nif: [135 116 110 162 119 206 142 102 121 101 196 105 135 153 134 183 129  90
 132  97]
gib: [100 121 104 121 196  72 131 131  99 125  86 131 156 108 102  98 121 159
 106 136]
bivo: [112 127  90 121 158 119 121 175 127 120  85 138  75 129 117 126 111  69
 111 188]
gataf: [105 184 109 116 181 185 124 170 106 123 184 114 184 103 184  86 119 114
 115 185]
howmany bivo: [120] => 1
howmany gataf: [184] => 4
howmany gib: [120] => 0

Nof: [ 74 171 148 119 120 149]
pamer: [123 168  98 168 106 123]
dapid: [122 133 149 135  99 129]
guvuf: [104 133 149  92  99  92]
Dala: [ 99  99  77 135  99  99]
howmany Dala: [99] => 4
howmany pamer: [123] => 2
howmany guvuf: [103] => 0
howmany Nof: [149] => 1
howmany dapid: [130] => 0

vidaf: [142 106 134 118 133 196]
dimi: [159 184 193  99 133 134]
zala: [122 115 115 171 142  69]
bak: [ 91  91 141 141 141  91]
Gete: [ 62 109  89 115 177 116]
Dab: [130  99 126 137  97 220]
howmany bak: [140] => 0
howmany dimi: [193] => 1

Dun: [100 180 138 161 138 138 180 138]
Doloz: [181  61  61  87  61 168 124  61]
Kov: [137  67  75  83 136 170 130 133]
bop: [166 173 175 181  85 175 174 181]
doka: [142 187 188 171 123 132 119 142]
dazep: [166 173 173 166  85 175 151 106]
Nudu: [141 189 191 159 141 141 189 141]
howmany Dun: [180] => 2
howmany Doloz: [61] => 4
howmany Doloz: [125] => 0
howmany bop: [175] => 2
howmany Nudu: [141] => 4
howmany Doloz: [87] => 1
howmany Nudu: [189] => 2

madip: [115 120 159  79 116  92 135 103 115 151 151 121 125 141 133]
zat: [121 120 159  79 116 122 135 103 139 128 151 131 125 141 133]
Lodid: [158 128  53 156 120 122 129 120 122 129 126 132 121 128 104]
voz: [151 120 159  79 116  92 135 152 139 128 151 131 125 141 133]
howmany madip: [116] => 1
howmany madip: [151] => 2
howmany Lodid: [122] => 2
howmany voz: [150] => 0

kemu: [ 94  63 110  69  97 164 121  91 108  70 111  90  86]
popag: [136 193  85 112  86 106 130 119 103 112  98 115 128]
miz: [111 134 149 102 149 168 131 131 104  87 159 130 109]
Labom: [136 159 142 118 141 131 198 100 162 146 172 155 160]
ziba: [193  98 159 159 163 159 164 159 163 175 165 163 163]
howmany ziba: [163] => 4
howmany ziba: [162] => 0
howmany miz: [131] => 2

dap: [119 124 143 108  84 124 107 107]
rezif: [125 138 100 128 138  57 134 139]
vizop: [141 164 129 116 134 126  83 120]
Dat: [124 145 112  85 108 140  92 131]
Motil: [138 113 126 122 123 109 150  72]
zup: [159 154 116  99  91 108 139 104]
lutif: [135 140 126 131 124 155 136 153]
nakas: [128 123 135 115 114  82  79  95]
fegun: [ 78 143 121 124 123 141 113 119]
Kopo: [121 140 137 115 137 140 125 132]
howmany dap: [125] => 0
howmany Kopo: [140] => 2

dok: [151  86 135  94 151  94  94]
kug: [ 90 140 140  89  89  89  89]
Nad: [ 87 134  87 134 134 134 134]
howmany kug: [90] => 1
howmany dok: [95] => 0
howmany Nad: [87] => 2
howmany dok: [94] => 3
howmany Nad: [134] => 5
howmany kug: [89] => 4

dol: [156  59 155  92 194 131 174 154  62 129  98 173 168 129  50]
Muf: [138  80 149  75 184 128 167 133  64 112 112 176 150 115  66]
Vigeg: [142  75 149 129 187 129 167 129  62 142 108 153 155 118  62]
Famu: [146  70 151  84 188 130 169 141  64  62 106 176 158 120  59]
zurop: [147  66 152  86 175 175 175 145 152 147 152 175 162 123  56]
rotiv: [128  77 149  78 186 129 167 135 128 141 110 176 152 116  64]
sadim: [152  63 153  87 192 130 128 151  62 130 101 175 165 128 151]
howmany zurop: [151] => 0
howmany Vigeg: [128] => 0
howmany zurop: [152] => 3
howmany Muf: [150] => 1
howmany sadim: [151] => 2
howmany dol: [129] => 2

rizu: [119 149 149 149 101 147 149 149 149 101]
Lobod: [148 135 147 148 125 147  89 147 148  53]
dek: [118 141 122  98  92 150 135 163 103 139]
pafo: [114 145 120 102  94 147 130 168 101 138]
howmany rizu: [149] => 6
howmany dek: [103] => 1
howmany Lobod: [146] => 0
howmany rizu: [148] => 0
howmany pafo: [147] => 1

